Below is a small trained network, with its code and all its weights. Each question gives an input and a class and asks what happens when units are switched off, that is, made to give their printed mean instead of their output.

import numpy as np


def w(rows, s, z=0):
    codes = np.array(rows[::2]) - 128.0
    scale = np.full(codes.shape[1], s)
    scale[-1] = z or s
    return codes * scale


def f(y):
    return np.maximum(y, 0)


def log_softmax(a):
    a = a - a.max(-1, keepdims=True)
    return a - np.log(np.exp(a).sum(-1, keepdims=True))


def net(x, mask):
    res = np.array(x, float).reshape(1, 8) / 4 @ E
    y = f(res @ A[0][:, :-1].T + A[0][:, -1])
    res = res + np.where(mask, y, B[0][:, -1]) @ B[0][:, :-1]
    return log_softmax(res[-1] @ U[:, :-1].T + U[:, -1])


A, B = {}, {}
E = w([
[116,123,168,93,104,94,142],'x0',
[132,48,51,93,85,75,73],'x1',
[72,168,160,148,110,127,123],'x2',
[205,137,108,115,165,131,231],'x3',
[76,71,121,115,131,210,186],'x4',
[70,25,158,25,84,148,155],'x5',
[136,2,196,157,199,89,120],'x6',
[108,188,88,62,185,161,72],'x7',
],0.0082)
A[0] = w([
[142,118,124,109,41,156,203,170],'n0',
[119,157,213,199,108,30,140,131],'n1',
[123,196,97,111,93,218,43,158],'n2',
[100,160,83,209,180,134,168,255],'n3',
[207,166,117,77,222,128,190,156],'n4',
[109,101,142,41,111,129,84,230],'n5',
[255,166,126,77,207,146,174,111],'n6',
[197,161,168,117,71,125,247,190],'n7',
[204,37,99,96,84,37,62,119],'n8',
[112,143,214,194,200,95,188,247],'n9',
],0.0077,0.0039)
B[0] = w([
[145,68,207,184,62,137,169,206],'n0',
[79,103,225,159,83,114,58,210],'n1',
[97,210,59,112,147,112,193,236],'n2',
[143,141,110,186,158,173,102,235],'n3',
[181,73,98,79,220,188,96,231],'n4',
[74,106,130,92,179,109,123,224],'n5',
[135,117,157,47,254,238,94,229],'n6',
[186,99,161,116,73,229,153,242],'n7',
[162,47,96,84,114,56,164,230],'n8',
[171,134,194,129,88,176,37,254],'n9',
],0.0073,0.0079)
U = w([
[3,143,174,51,37,81,60,86],'0',
[239,128,113,144,54,186,206,153],'1',
[73,206,79,181,112,72,93,3],'2',
[233,158,126,173,183,126,60,55],'3',
[86,43,152,39,212,215,80,246],'4',
[190,9,78,114,78,7,117,72],'5',
[153,96,251,214,44,114,112,186],'6',
],0.0068,0.0044)

Each question gives the input, the list of numbers given to net, and the class t.
The units are the neurons (one row each of A and B). Each row of codes is followed by its name. A weight is (code - 128) times the scale printed after its matrix; where a second scale follows, it is the last column's (A, B and U).
mask holds one flag per neuron, in row order. A switched-off neuron (its flag False) gives its mean, the last column of its row in B, instead of its output. The means were averaged over made-up inputs and are rounded, as every weight is.
A unit's drop is (log p(t) with every unit on - log p(t) with that unit switched off) / (log p(t) with every unit on - log p(t) with every unit switched off).
The circuit of an input: a set's keep is (log p(t) with only the set's units on - log p(t) with every unit switched off) / (log p(t) with every unit on - log p(t) with every unit switched off). Starting from all 10 units, units are removed one at a time, each time the one whose removal leaves the highest keep (on an exact tie, the one counted first), for as long as the keep stays at least 0.8.
circuit, biggest first: the units of the circuit, biggest drop first
k most important neurons: the k neurons with the biggest drops, biggest first
drop when u is switched off: that unit's drop, to one decimal
input [1,4,3,1,-7,4,7,7], class 5: circuit, biggest first -> [n8, n6]
input [-2,6,-5,-1,-6,-6,4,-2], class 5: circuit, biggest first -> [n8]
input [-3,-8,-3,0,4,3,6,-3], class 6: circuit, biggest first -> [n9, n6, n5]
input [-7,1,3,-2,8,0,1,-6], class 6: circuit, biggest first -> [n6, n4]
input [-5,-3,7,-5,-5,-5,-6,-3], class 2: circuit, biggest first -> [n2, n7]
input [7,4,4,1,-3,3,4,6], class 5: circuit, biggest first -> [n6, n8]
input [3,-3,1,2,7,6,8,-2], class 6: 4 most important neurons -> [n6, n4, n0, n9]
input [4,7,-5,1,6,4,4,6], class 5: 3 most important neurons -> [n8, n6, n4]
input [4,3,-8,8,7,5,1,-7], class 1: 2 most important neurons -> [n7, n0]
input [5,2,3,-1,-4,2,0,3], class 0: 2 most important neurons -> [n4, n6]
input [2,1,8,-7,1,-8,7,8], class 6: 4 most important neurons -> [n6, n4, n1, n9]
input [-7,-5,-3,-4,-2,1,1,-3], class 6: drop when n4 is switched off -> 0.3
input [-4,8,-3,-8,8,-6,-7,7], class 2: drop when n2 is switched off -> 0.2
input [7,6,-3,1,0,-7,1,-4], class 5: circuit, biggest first -> [n8]
input [0,-4,-6,4,1,-7,6,-4], class 4: drop when n6 is switched off -> 0.8
